125,151,107,134,103,126,128 out 128, 125

134,140,128,137,113,122,119
135,138,131,139,123,126,128
127,119,135,123,103,118,144
out 119, 127

115,152,142,137,134,122 out 122, 115

103,102,149,118,151,114 out 114, 103

128,124,126,119,134,105,116
120,117,130,103,134,134,126
out 116, 120

105,149,125,125 out 125, 105

146,101,154,133,149,136,144 out 144, 146
---
array([[139, 128, 112, 137, 111],
       [150, 128, 120, 148, 142],
       [146, 115, 124, 113, 130]]) -> 139

array([[138, 147, 126, 136, 121],
       [104, 103, 148, 144, 119]]) -> 138

array([107, 106, 128, 127, 147, 124]) -> 107

array([[131, 124, 125, 120, 116],
       [135, 131, 148, 120, 130],
       [128, 118, 129, 121, 106]]) -> 131

array([[115, 141, 133,  98, 133],
       [127, 131, 127, 127, 136],
       [115, 149, 137, 101, 142]]) -> 115

array([108, 105, 150, 126, 135, 112, 120]) -> 108

array([146, 111, 143, 157]) -> 146

array([[149, 141, 146, 122, 120, 129, 135],
       [143, 124, 152, 150, 145, 133, 122],
       [106, 105, 110, 135, 140, 139, 128]]) -> 149
---
[128 138 119 153 114]: 153
[137 128 109 152 123 120]: 123
[130 151 139 157 106 116 133]: 116
[117 141 101 153 141]: 153
[114 119 126 152 120 111]: 120
[128 155 104 110]: 104
[126 149 157 119]: 157
[156 134 149 116 110]: 116
---
[[143 126 121 150 141 116 125]
 [120 136 127 116 123 145 133]
 [148 120 122 146 148 150 125]
 [111 121 127 108 112 145 120]
 [145 121 131 148 143 115 121]
 [139 135 124 142 138 120 132]
 [141 123 121 146 139 117 126]
 [138 130 136 139 137 106 131]
 [106 136 133 110 109 106 133]
 [138 119 129 140 133 111 122]] gives 111

[[105 130 104 132 110 124 131 134]
 [115 132 114 125 126 113 134 118]
 [118 117 111 139 123 128 133 120]
 [131 130 122 140 117 130 118 133]
 [133 126 115 135 134 139 120 127]
 [129 133 131 118 138 123 138 135]] gives 138

[[118 115 119 131 115 121 134 124 112]
 [135 128 109 131 135 121 125 140 128]
 [122 125 137 123 125 120 141 118 137]
 [141 142 142 131 128 133 125 121 130]
 [117 128 118 107 122 122 125 134 127]
 [133 128 146 131 119 127 125 120 143]
 [138 131 107 131 134 121 125 143 128]] gives 143

[[128 134 155 136 128 128 128 128 128 128 128]
 [128 128 128 128 132 154 138 128 128 127 128]
 [128 128 128 129 133 155 136 128 128 128 128]
 [128 128 132 154 138 128 128 128 128 128 128]
 [128 128 128 128 129 148 146 129 128 128 128]
 [128 127 128 127 128 128 128 128 134 155 135]
 [128 128 128 129 146 148 129 128 128 128 128]
 [128 128 128 128 128 128 132 153 140 128 128]
 [128 128 133 155 137 128 128 128 128 128 127]
 [128 128 128 128 128 129 143 151 130 128 128]] gives 128

[[134 130 133 119 120 148 133 130 114 127 117 129 134 129]
 [133 131 134 119 120 148 132 129 114 127 117 128 135 130]
 [136 138 131 128 117 154 127 121 119 132 123 134 143 127]
 [130 133 131 128 128 129 125 128 126 127 125 131 126 131]
 [131 130 131 126 127 129 121 128 129 128 125 132 122 128]
 [151 111 134 127 129 138 133 130 132 115 134 130 122 129]
 [147 112 134 127 129 136 133 130 131 115 135 129 121 130]
 [130 134 130 128 128 130 125 127 126 127 125 132 126 130]
 [135 132 132 121 119 149 131 127 116 128 119 129 137 129]
 [132 129 132 126 126 129 121 128 130 127 125 131 120 127]
 [131 130 131 128 126 129 123 129 129 127 125 132 122 130]
 [134 121 134 122 123 129 115 132 135 129 124 130 114 123]] gives 114

[[153 129 124 116 120 151]
 [119 111 103 124 106 110]
 [110 143 141 128 147 105]
 [116 143 143 117 145 126]
 [141 104 105 141 103 142]
 [109 106 111 143 112 119]
 [125 143 140 122 140 150]
 [149 147 152 144 150 152]
 [105 144 136 119 146 106]] gives 146
---
128  121  129  105
128  118  125  120
129  120  122  117
=> 120

127  150  131  140  129  112
148  148  119  150  133  141
112  148  154  119  130  147
=> 119

128  124  114  134
103  126  135  100
118  132  120  132
=> 132

116  122  120  113  133
136  156  157  129  126
139  148  151  148  138
=> 151

119  139  135  106  119
108  135  128  114  139
118  133  133  106  117
=> 133

132  130  133  133  131  126  112
104  103  112  107  152  149  126
108  110  110  113  121  131  130
=> 121

117  122  127  117  131  135  119
115  122  142  119  125  120  130
135  127  104  128  147  145  106
=> 147
---
[[130 113 125 121 120]
 [130 105 123 115 110]
 [130 107 124 116 112]] Out: 121

[123 127 126 154 125 122] Out: 125

[ 99 134 137 132] Out: 137

[[128 142 134 112 121 148]
 [128 102 150 143 108 122]] Out: 121

[127 146 143 149 141 130 120] Out: 130

[[134 129 130 128 129 128]
 [127 132 131 152 138 137]
 [127 132 131 152 138 137]] Out: 129

[116 117 102 117 120 125] Out: 120

[[126 101 104 106 108 126]
 [128 150 144 141 145 137]] Out: 108
---
array([154, 151, 143, 138, 148]) out 143
array([107, 155, 131, 127, 133, 125, 123]) out 133
array([130, 101, 152, 123]) out 101
array([114, 117, 111, 153]) out 117
array([151, 119, 131, 141, 123]) out 131
array([114, 106, 151, 138, 144, 158]) out 138
array([131, 151, 137, 111]) out 151
array([133, 147, 139, 158, 100, 123, 142]) out 100
---
[[113 131 132 121 114 117]
 [122 110 151 119 119 117]] ==> 121

[[149 106 112 128]
 [123 107 142 115]
 [125 138 129 135]] ==> 107

[[123 107 108 107 106]
 [147 150 107 148 147]
 [148 108 145 151 105]] ==> 107

[[117 133 116 145 136 115]
 [102 126 103 149 140 107]] ==> 145

[[126 126 112 115 132]
 [134 129 154 141 127]
 [132 109 128 110 137]] ==> 154

[[106 124 130 124]
 [127 130 130 128]] ==> 124

[[149 131 116 126 129 117 145]
 [143 152 123 116 140 106 145]] ==> 129
---
[118 105 127 155]
118

[[125 127 144 128 117 152]
 [141 114 132 148 123 146]
 [116 138 114 118 119 155]]
114

[130 132 118 106 131 130]
118

[ 99 138 119 126 153]
138

[137 129 129 149 106]
129

[153 136 147 143 108]
136

[[126 139 140 151]
 [129 136 126 152]]
129

[151 138 144 101]
151

[[105 141 124 133]
 [106 134 124 127]
 [135 134 130 149]]
135
---
[126 125 121 111 138 134 156] 126, 156

[129 151 131 127 135 132] 129, 132

[[124  99 112 131]
 [136 123 123 128]
 [137 121 118 125]] 124, 125

[[134 133 114 144 135 107]
 [134 132 114 141 130 106]
 [128 108 111 118 130 116]] 134, 116

[[122 131 108 119 129 122]
 [157 129 136 130 148 139]] 122, 139

[[122 103 143 154]
 [122 103 142 153]
 [122 103 143 154]] 122, 154

[[113 118 133 131 125 141]
 [115 124 130 120 121 151]
 [121 125 125 134 119 128]] 113, 128

[[104 149 101 112]
 [147 114 142 135]] 104, 135

[106 140 131 139 147 127 131] 106, 131
